Here is a tiny trained network, its code and every weight. The questions are about switching its units off for an input and a target symbol, where a switched-off unit gives its printed mean instead of its output.

import numpy as np


def w(rows, s, z=0):
    codes = np.array(rows[::2]) - 128.0
    scale = np.full(codes.shape[1], s)
    scale[-1] = z or s
    return codes * scale


def f(y):
    return y / 2 * (1 + np.tanh(0.7978845608 * (y + 0.044715 * y**3)))


def softmax(a):
    e = np.exp(a - a.max(-1, keepdims=True))
    return e / e.sum(-1, keepdims=True)


def log_softmax(a):
    a = a - a.max(-1, keepdims=True)
    return a - np.log(np.exp(a).sum(-1, keepdims=True))


def net(x, mask):
    ids = ['ΘΠΨΩβγεζημξστφ'.index(c) for c in x.split()]
    T = len(ids)
    res = E[ids] + P[:T]
    u = 0
    for l in range(2):
        r = res
        for j in range(2):
            rows = slice(2 * j, 2 * j + 2)
            q, k, v = (r @ M[l][rows].T for M in (Q, K, V))
            z = softmax(np.where(np.tri(T) > 0, q @ k.T / 2**0.5, -1e9)) @ v
            o = O[l][rows]
            res = res + np.where(mask[u + j], z, o[:, -1]) @ o[:, :-1]
        u += 2
        y = f(res @ A[l][:, :-1].T + A[l][:, -1])
        res = res + np.where(mask[u : u + 8], y, B[l][:, -1]) @ B[l][:, :-1]
        u += 8
    return log_softmax(res[-1] @ U[:, :-1].T + U[:, -1])


Q, K, V, O, A, B = {}, {}, {}, {}, {}, {}
E = w([
[100,95,225,61,134,125,139,188,98,116,100],'Θ',
[99,55,191,145,161,120,182,165,176,87,85],'Π',
[126,121,31,175,107,153,111,209,115,97,250],'Ψ',
[156,67,171,123,125,103,158,80,134,146,92],'Ω',
[110,148,247,165,100,197,171,92,57,133,105],'β',
[203,104,127,105,128,110,184,189,129,133,85],'γ',
[177,83,151,166,182,57,185,130,221,81,134],'ε',
[68,66,19,163,146,149,39,56,150,94,145],'ζ',
[107,70,120,80,142,156,167,130,178,204,118],'η',
[92,93,248,123,162,89,146,61,178,104,124],'μ',
[136,202,33,208,158,123,152,146,156,160,80],'ξ',
[234,113,121,129,117,83,142,133,182,159,110],'σ',
[112,129,187,123,208,61,97,186,184,44,100],'τ',
[134,134,136,157,188,11,147,99,119,140,216],'φ',
],0.023)
P = w([
[132,147,152,72,159,63,212,102,142,136,2],'0',
[124,108,151,105,122,75,182,102,140,167,42],'1',
[134,100,152,123,132,76,158,117,126,180,52],'2',
[144,120,170,136,150,95,158,119,128,159,81],'3',
[131,114,165,147,152,107,146,119,109,176,94],'4',
[140,110,166,165,166,119,145,140,114,167,113],'5',
[136,118,172,181,178,138,137,136,109,170,122],'6',
[121,103,160,185,190,150,132,134,97,193,136],'7',
[124,112,164,191,192,157,125,143,88,190,151],'8',
[129,120,172,205,208,171,112,153,92,169,164],'9',
[121,113,172,214,191,183,114,142,97,185,170],'10',
],0.0073)
Q[0] = w([
[95,198,70,128,62,209,66,103,84,113,174],'L0H0',
[80,249,43,105,65,154,97,101,101,101,187],'L0H0',
[146,77,120,202,214,93,156,124,173,161,73],'L0H1',
[142,66,117,159,108,145,187,129,151,141,105],'L0H1',
],0.013)
K[0] = w([
[131,115,143,41,155,110,161,77,161,113,47],'L0H0',
[161,84,145,16,89,71,147,126,218,119,38],'L0H0',
[99,194,99,255,128,164,110,150,59,119,232],'L0H1',
[133,124,93,159,74,177,162,116,94,122,182],'L0H1',
],0.01)
V[0] = w([
[137,111,61,78,231,4,155,83,77,137,208],'L0H0',
[120,122,34,177,158,160,102,101,145,56,93],'L0H0',
[137,190,167,116,163,162,2,61,151,104,118],'L0H1',
[12,240,106,175,60,63,111,127,51,165,101],'L0H1',
],0.0054)
O[0] = w([
[95,61,159,121,167,74,114,157,81,231,224,254],'L0H0',
[149,83,113,171,88,86,110,149,172,43,149,79],'L0H0',
[130,118,186,152,111,89,73,152,184,160,102,17],'L0H1',
[64,124,181,183,43,254,130,122,179,134,183,89],'L0H1',
],0.0089,0.0058)
A[0] = w([
[151,110,104,57,124,109,134,156,50,49,92,112],'L0N0',
[126,138,102,132,122,161,187,141,45,203,97,108],'L0N1',
[46,97,94,21,167,133,118,132,79,168,102,109],'L0N2',
[145,115,154,170,91,136,150,108,254,152,126,135],'L0N3',
[165,170,85,183,134,101,140,76,101,148,103,140],'L0N4',
[100,36,167,176,95,209,66,136,164,31,101,68],'L0N5',
[124,111,164,105,112,110,131,15,63,92,110,82],'L0N6',
[75,136,163,130,149,148,66,170,205,112,99,3],'L0N7',
],0.008,0.0043)
B[0] = w([
[127,40,116,170,68,168,131,188,154,137,119,212],'L0N0',
[98,117,153,89,152,178,182,156,165,65,163,248],'L0N1',
[210,154,99,234,131,116,103,82,197,182,112,235],'L0N2',
[150,110,176,221,130,180,136,137,122,134,129,163],'L0N3',
[161,117,57,173,87,99,190,130,2,169,103,167],'L0N4',
[139,90,116,181,158,74,132,125,64,165,129,160],'L0N5',
[126,135,183,140,105,148,87,148,99,123,127,158],'L0N6',
[211,115,92,14,60,205,176,190,139,124,154,134],'L0N7',
],0.0091,0.011)
Q[1] = w([
[183,86,120,126,136,76,189,142,144,111,193],'L1H0',
[190,87,167,129,149,201,168,163,147,73,150],'L1H0',
[133,172,157,134,43,194,104,140,78,78,80],'L1H1',
[65,2,87,242,173,152,123,184,125,125,120],'L1H1',
],0.0086)
K[1] = w([
[198,39,141,86,167,140,117,168,113,145,206],'L1H0',
[116,134,174,131,99,181,180,151,103,78,192],'L1H0',
[117,93,208,193,122,144,181,123,128,143,2],'L1H1',
[78,182,55,155,94,174,72,149,45,114,204],'L1H1',
],0.0066)
V[1] = w([
[129,178,183,184,59,56,182,199,132,172,155],'L1H0',
[177,91,119,126,50,65,123,158,231,181,108],'L1H0',
[73,202,82,216,102,127,156,195,122,165,105],'L1H1',
[121,2,51,88,173,215,6,72,98,97,98],'L1H1',
],0.0049)
O[1] = w([
[98,28,108,122,181,168,46,59,146,136,192,254],'L1H0',
[7,247,66,74,103,167,154,131,58,180,31,212],'L1H0',
[80,153,164,203,8,51,97,89,78,107,236,212],'L1H1',
[167,70,120,146,74,78,98,109,254,224,26,44],'L1H1',
],0.0065,0.0068)
A[1] = w([
[186,139,144,59,104,192,122,207,81,159,97,140],'L1N0',
[166,109,175,116,132,38,122,123,129,176,51,144],'L1N1',
[141,185,14,94,116,43,124,62,85,92,143,115],'L1N2',
[135,163,3,69,163,116,129,205,171,178,132,135],'L1N3',
[122,143,92,208,93,175,150,103,118,93,56,115],'L1N4',
[163,120,85,141,77,88,120,134,136,112,238,189],'L1N5',
[144,107,170,138,116,77,64,10,150,151,151,253],'L1N6',
[106,254,165,164,181,86,115,141,109,114,104,44],'L1N7',
],0.0075,0.0041)
B[1] = w([
[150,146,192,211,54,101,150,151,194,216,97,222],'L1N0',
[65,89,104,91,119,125,68,50,119,116,162,211],'L1N1',
[198,178,254,155,133,123,87,170,114,204,158,157],'L1N2',
[98,174,145,141,97,113,125,103,148,41,193,239],'L1N3',
[173,72,127,98,236,111,64,201,120,85,158,227],'L1N4',
[90,143,119,152,117,182,105,88,89,110,45,248],'L1N5',
[113,164,99,48,86,147,178,189,177,120,105,254],'L1N6',
[156,183,129,39,46,125,185,102,74,153,174,127],'L1N7',
],0.0089,0.009)
U = w([
[129,51,82,142,78,123,21,150,165,169,195,150],'Θ',
[106,80,119,190,165,2,151,82,128,102,171,31],'Π',
[72,124,86,190,61,171,74,136,90,120,152,161],'Ψ',
[131,126,101,35,74,168,146,109,95,126,126,253],'Ω',
[223,77,157,110,119,192,83,90,162,104,186,153],'β',
[141,92,44,129,62,129,203,196,109,160,141,128],'γ',
[111,160,89,223,171,99,175,18,203,121,115,130],'ε',
[109,158,144,183,147,204,49,195,138,219,56,58],'ζ',
[131,133,81,161,93,179,133,88,162,172,153,88],'η',
[54,168,170,126,121,119,87,180,197,104,160,126],'μ',
[113,92,98,80,160,181,97,200,107,206,235,129],'ξ',
[203,65,39,143,127,158,161,17,34,209,56,129],'σ',
[81,102,93,97,206,124,78,198,105,67,83,141],'τ',
[170,147,147,171,57,93,110,87,128,211,175,102],'φ',
],0.0058,0.0048)

Each question gives the input, a string of symbols that net reads in full, and the target symbol t.
The units are the heads (2 rows each of Q, K, V and O) and the neurons (one row each of A and B). Each row of codes is followed by its name. A weight is (code - 128) times the scale printed after its matrix; where a second scale follows, it is the last column's (O, A, B and U).
mask holds one flag per unit, layer by layer, with each layer's heads first. A switched-off unit (its flag False) gives its mean, the last column of its rows in O or B, instead of its output. The means were averaged over made-up inputs and are rounded, as every weight is.
A unit's drop is (log p(t) with every unit on - log p(t) with that unit switched off) / (log p(t) with every unit on - log p(t) with every unit switched off).
most important unit: the unit with the biggest drop
top k neurons: the k neurons with the biggest drops, biggest first
heads that matter: for each layer, one digit per head in row order, 1 if its drop is at least 0.15 and else 0, layers parted by /
drop of u: that unit's drop, to one decimal
input Ω Ω ε ε, target Π: heads that matter : 01 / 00
input Ω φ Θ ξ Ω σ β τ β σ, target β: most important unit : L0H0
input Ω Θ η γ τ γ μ σ γ Ω Π, target τ: heads that matter : 11 / 00
input γ η γ Ω γ ζ μ γ σ Π Θ, target Θ: heads that matter : 00 / 01
input Ω η Ω ζ Ψ μ μ Θ ξ σ, target σ: heads that matter : 00 / 00
input Ω γ φ φ σ, target ξ: heads that matter : 10 / 00
input ζ γ ε σ Θ φ μ Θ, target ξ: heads that matter : 10 / 01
input γ σ σ Ψ Π τ τ Ω γ Ψ φ, target φ: top 2 neurons : L1N2, L0N1
input Ω ε Ω Ω σ β σ Π, target β: heads that matter : 10 / 10
input γ γ ζ η γ γ γ τ, target Θ: heads that matter : 10 / 01
input γ Ψ Ω Ω γ Π, target Π: heads that matter : 10 / 00
input ζ Θ γ γ γ ε, target Θ: top 2 neurons : L1N1, L0N1
input γ τ τ Ω η γ Θ Ψ, target Ψ: top 2 neurons : L1N5, L1N3
input τ ζ Ω Ω σ φ γ Π Π ξ, target Ψ: top neuron : L1N5
input σ Ω Θ γ γ ξ ε, target Ψ: heads that matter : 01 / 01
input σ Ω γ γ Ω, target σ: heads that matter : 01 / 00
input Π τ σ Ω γ γ γ Ω Θ, target ζ: heads that matter : 10 / 00
input Ω Ω φ β Θ Ω Π β ε, target β: heads that matter : 11 / 10
input μ Θ γ γ ε γ γ Ω Ψ γ ξ, target ξ: heads that matter : 00 / 00
input ζ γ τ Π ε ε γ, target Θ: most important unit : L1H1
input γ Π γ ζ, target Θ: top 2 neurons : L1N1, L0N1
input ε Ω γ Ω Ω γ γ φ Ψ, target Ψ: top 3 neurons : L1N5, L1N3, L1N4
input ε Ω σ, target φ: top 4 neurons : L1N2, L0N4, L1N0, L1N3
input γ γ σ Π η γ β, target β: drop of L1N4 : 0.1
input Ω β η β Θ, target β: drop of L1H0 : 0.9
input Ω Ω γ ζ Ω φ, target ξ: drop of L1N5 : -0.1
input γ σ γ Ω σ, target φ: drop of L1N1 : 0.0
